Below is a small trained network, with its code and all its weights. Each question gives an input and a class and asks what happens when units are switched off, that is, made to give their printed mean instead of their output.

import numpy as np


def w(rows, s, z=0):
    codes = np.array(rows[::2]) - 128.0
    scale = np.full(codes.shape[1], s)
    scale[-1] = z or s
    return codes * scale


def f(y):
    return y / 2 * (1 + np.tanh(0.7978845608 * (y + 0.044715 * y**3)))


def log_softmax(a):
    a = a - a.max(-1, keepdims=True)
    return a - np.log(np.exp(a).sum(-1, keepdims=True))


def net(x, mask):
    res = np.array(x, float).reshape(1, 7) / 4 @ E
    y = f(res @ A[0][:, :-1].T + A[0][:, -1])
    res = res + np.where(mask, y, B[0][:, -1]) @ B[0][:, :-1]
    return log_softmax(res[-1] @ U[:, :-1].T + U[:, -1])


A, B = {}, {}
E = w([
[209,140,168,104,127,254,187,114],'x0',
[142,78,133,24,206,104,230,189],'x1',
[96,139,95,106,122,204,154,115],'x2',
[128,103,76,152,135,111,225,109],'x3',
[91,204,148,155,133,98,133,123],'x4',
[116,126,114,154,159,131,151,91],'x5',
[172,122,181,77,122,90,76,136],'x6',
],0.0085)
A[0] = w([
[67,74,67,103,156,128,159,144,1],'n1',
[96,98,113,131,115,18,69,135,172],'n2',
[187,171,195,117,135,72,157,196,178],'n3',
[72,116,92,201,123,109,143,42,206],'n4',
[111,95,137,115,184,9,119,112,188],'n5',
[195,63,141,77,117,198,168,106,220],'n6',
[64,192,148,45,141,157,158,194,192],'n7',
],0.014,0.0043)
B[0] = w([
[128,158,116,186,124,116,72,60,177],'n1',
[153,31,149,135,94,23,186,81,252],'n2',
[6,60,55,150,190,61,140,127,209],'n3',
[140,109,54,156,178,194,56,116,227],'n4',
[138,63,131,85,146,182,157,214,237],'n5',
[216,132,111,84,140,171,214,179,254],'n6',
[110,170,137,108,169,178,148,192,207],'n7',
],0.013,0.012)
U = w([
[163,93,85,57,208,177,245,199,201],'0',
[191,235,254,65,70,191,153,87,20],'1',
[25,191,176,75,164,128,162,146,8],'2',
[134,203,116,192,134,198,58,32,250],'3',
[114,98,170,125,94,58,142,67,126],'4',
],0.0076,0.0023)

Each question gives the input, the list of numbers given to net, and the class t.
The units are the neurons (one row each of A and B). Each row of codes is followed by its name. A weight is (code - 128) times the scale printed after its matrix; where a second scale follows, it is the last column's (A, B and U).
mask holds one flag per neuron, in row order. A switched-off neuron (its flag False) gives its mean, the last column of its row in B, instead of its output. The means were averaged over made-up inputs and are rounded, as every weight is.
A unit's drop is (log p(t) with every unit on - log p(t) with that unit switched off) / (log p(t) with every unit on - log p(t) with every unit switched off).
The circuit of an input: a set's keep is (log p(t) with only the set's units on - log p(t) with every unit switched off) / (log p(t) with every unit on - log p(t) with every unit switched off). Starting from all 7 units, units are removed one at a time, each time the one whose removal leaves the highest keep (on an exact tie, the one counted first), for as long as the keep stays at least 0.8.
units of the circuit, in order: the units of the circuit, biggest drop first
most important unit: the unit with the biggest drop
k most important neurons: the k neurons with the biggest drops, biggest first
drop of u: that unit's drop, to one decimal
input [-4,-6,2,6,6,3,-3], class 3: units of the circuit, in order => [n4]
input [4,-3,7,-4,8,0,8], class 1: units of the circuit, in order => [n4 n5]
input [8,-6,8,2,8,-2,2], class 1: units of the circuit, in order => [n3 n5]
input [-8,-2,0,-6,6,-2,3], class 4: 2 most important neurons => [n2 n6]
input [-3,-3,2,1,6,-1,3], class 4: 3 most important neurons => [n6 n2 n7]
input [-8,-6,-4,0,-5,6,-5], class 4: 2 most important neurons => [n2 n6]
input [-8,-6,3,4,-8,2,6], class 4: 3 most important neurons => [n2 n6 n7]
input [8,-8,0,-6,6,-2,7], class 3: 2 most important neurons => [n2 n6]
input [-3,0,-2,-6,-6,6,-1], class 4: 3 most important neurons => [n6 n7 n2]
input [3,-6,-3,-1,1,0,5], class 3: 3 most important neurons => [n2 n6 n5]
input [-8,-7,7,-3,1,2,3], class 4: drop of n2 => 3.3
input [-5,1,-3,-3,-3,-2,-4], class 4: drop of n5 => -0.1
input [-8,-2,7,0,3,-8,7], class 4: drop of n6 => 0.5
input [-5,1,0,-7,-8,4,-3], class 4: most important unit => n6
